Below are the code and all the weights of a small trained network. Each question names an input and a class and asks about switching units off, where a switched-off unit gives its printed mean instead of its output.

import numpy as np


def w(rows, s, z=0):
    codes = np.array(rows[::2]) - 128.0
    scale = np.full(codes.shape[1], s)
    scale[-1] = z or s
    return codes * scale


def norm(h):
    return h / np.sqrt((h * h).mean(-1, keepdims=True) + 1e-5)


def f(y):
    return y / 2 * (1 + np.tanh(0.7978845608 * (y + 0.044715 * y**3)))


def log_softmax(a):
    a = a - a.max(-1, keepdims=True)
    return a - np.log(np.exp(a).sum(-1, keepdims=True))


def net(x, mask):
    res = np.array(x, float).reshape(1, 5) / 4 @ E
    u = 0
    for l in range(3):
        y = f(norm(res) @ A[l][:, :-1].T + A[l][:, -1])
        res = res + np.where(mask[u : u + 12], y, B[l][:, -1]) @ B[l][:, :-1]
        u += 12
    return log_softmax(norm(res)[-1] @ U[:, :-1].T + U[:, -1])


A, B = {}, {}
E = w([
[129,128,129],'x0',
[129,128,127],'x1',
[181,208,64],'x2',
[248,104,200],'x3',
[227,2,78],'x4',
],0.0055)
A[0] = w([
[61,113,48,253],'L0N0',
[172,11,24,232],'L0N1',
[120,127,117,110],'L0N2',
[168,154,191,171],'L0N3',
[88,53,116,21],'L0N4',
[226,233,8,212],'L0N5',
[151,110,118,81],'L0N6',
[106,87,103,103],'L0N7',
[189,107,92,111],'L0N8',
[208,80,138,60],'L0N9',
[139,134,111,133],'L0N10',
[174,117,111,111],'L0N11',
],0.013,0.0034)
B[0] = w([
[141,116,51,211],'L0N0',
[186,84,63,249],'L0N1',
[134,121,121,126],'L0N2',
[102,140,167,166],'L0N3',
[206,124,89,145],'L0N4',
[189,252,82,254],'L0N5',
[126,125,129,127],'L0N6',
[170,112,121,137],'L0N7',
[77,163,105,160],'L0N8',
[35,151,153,177],'L0N9',
[136,133,125,131],'L0N10',
[101,158,114,143],'L0N11',
],0.024,0.0082)
A[1] = w([
[163,123,118,160],'L1N0',
[60,90,83,140],'L1N1',
[99,170,74,151],'L1N2',
[41,102,152,150],'L1N3',
[196,177,230,157],'L1N4',
[164,160,133,191],'L1N5',
[122,143,112,132],'L1N6',
[143,143,135,114],'L1N7',
[96,108,85,7],'L1N8',
[136,137,135,60],'L1N9',
[193,252,97,230],'L1N10',
[146,143,140,122],'L1N11',
],0.015,0.002)
B[1] = w([
[158,91,139,143],'L1N0',
[125,90,163,158],'L1N1',
[142,81,142,187],'L1N2',
[193,73,118,150],'L1N3',
[49,151,204,155],'L1N4',
[121,107,150,153],'L1N5',
[129,117,133,141],'L1N6',
[116,133,138,131],'L1N7',
[122,131,162,141],'L1N8',
[116,145,133,124],'L1N9',
[4,108,155,251],'L1N10',
[116,133,139,130],'L1N11',
],0.023,0.013)
A[2] = w([
[110,94,172,218],'L2N0',
[119,101,114,115],'L2N1',
[38,171,144,161],'L2N2',
[109,119,125,123],'L2N3',
[138,33,115,152],'L2N4',
[113,163,252,72],'L2N5',
[119,128,169,139],'L2N6',
[189,140,152,141],'L2N7',
[106,125,160,127],'L2N8',
[113,204,137,117],'L2N9',
[150,170,132,58],'L2N10',
[182,149,64,6],'L2N11',
],0.018,0.0015)
B[2] = w([
[150,177,119,171],'L2N0',
[127,134,154,149],'L2N1',
[148,5,118,254],'L2N2',
[137,114,139,141],'L2N3',
[172,136,224,231],'L2N4',
[138,253,108,191],'L2N5',
[149,159,113,143],'L2N6',
[121,151,87,128],'L2N7',
[156,142,100,149],'L2N8',
[170,74,168,177],'L2N9',
[125,112,132,121],'L2N10',
[70,192,90,163],'L2N11',
],0.03,0.0099)
U = w([
[195,94,235,252],'0',
[62,7,114,224],'1',
[151,241,148,55],'2',
[23,145,204,64],'3',
[244,65,71,20],'4',
[89,155,21,82],'5',
],0.02,0.0026)

Each question gives the input, the list of numbers given to net, and the class t.
The units are the neurons (one row each of A and B). Each row of codes is followed by its name. A weight is (code - 128) times the scale printed after its matrix; where a second scale follows, it is the last column's (A, B and U).
mask holds one flag per neuron, layer by layer. A switched-off neuron (its flag False) gives its mean, the last column of its row in B, instead of its output. The means were averaged over made-up inputs and are rounded, as every weight is.
A unit's drop is (log p(t) with every unit on - log p(t) with that unit switched off) / (log p(t) with every unit on - log p(t) with every unit switched off).
The circuit of an input: a set's keep is (log p(t) with only the set's units on - log p(t) with every unit switched off) / (log p(t) with every unit on - log p(t) with every unit switched off). Starting from the 12 units with the biggest drops (on a tie, the unit counted first), units are removed one at a time, each time the one whose removal leaves the highest keep (on an exact tie, the one counted first), for as long as the keep stays at least 0.8.
units of the circuit, in order: the units of the circuit, biggest drop first
most important unit: the unit with the biggest drop
top k neurons: the k neurons with the biggest drops, biggest first
top k neurons in layer l: the k neurons of layer l with the biggest drops, biggest first
drop when u is switched off: that unit's drop, to one decimal
input [-4,6,-2,-2,6], class 4: top 2 neurons	L0N1, L0N5
input [-8,-6,-2,-1,3], class 4: top 3 neurons	L0N1, L0N5, L1N10
input [-2,2,4,0,0], class 1: most important unit	L1N10
input [0,4,4,2,-3], class 3: top 4 neurons	L1N10, L0N1, L0N0, L2N5
input [1,-3,-5,0,1], class 4: units of the circuit, in order	L0N5, L1N10
input [-1,-2,7,0,-4], class 1: top 2 neurons	L1N10, L2N2
input [2,-3,-7,1,-3], class 2: top 2 neurons in layer 0	L0N5, L0N0
input [-3,5,-2,-2,7], class 4: top 4 neurons	L0N1, L0N5, L1N10, L2N4
input [-1,0,6,0,0], class 1: top 4 neurons in layer 2	L2N2, L2N4, L2N9, L2N5
input [-2,5,4,3,-8], class 3: top 2 neurons	L1N10, L2N5
input [8,1,4,4,-4], class 3: top 2 neurons	L1N10, L2N5
input [5,-4,-8,-3,2], class 4: top 3 neurons	L1N10, L0N5, L0N4
input [2,4,-7,-3,1], class 4: top 4 neurons	L0N5, L1N10, L0N4, L1N4
input [1,7,-7,-4,-8], class 0: top neuron	L0N5
input [-1,8,-2,0,-8], class 0: top 2 neurons	L0N5, L1N3
input [0,-5,-1,1,-8], class 2: top 3 neurons in layer 0	L0N5, L0N0, L0N1
input [5,6,7,2,6], class 1: top 2 neurons	L1N10, L0N9
input [4,-3,-6,-1,3], class 4: top 4 neurons	L1N10, L0N5, L0N1, L0N4
input [0,-3,-3,-3,0], class 0: top 4 neurons	L0N5, L2N4, L0N1, L2N5
input [-3,4,6,1,-5], class 3: top 4 neurons	L1N10, L0N1, L0N0, L1N4
input [3,2,8,-1,5], class 5: most important unit	L0N1
input [7,7,2,-7,8], class 5: top 2 neurons in layer 2	L2N11, L2N2
input [4,2,8,3,-5], class 3: drop when L0N0 is switched off	0.3
input [5,-5,5,-3,1], class 5: drop when L0N0 is switched off	0.4
input [-8,1,0,-7,-3], class 0: drop when L0N5 is switched off	1.2
input [1,7,-6,-4,3], class 4: drop when L0N5 is switched off	0.2
input [2,0,2,-1,-4], class 1: most important unit	L2N2
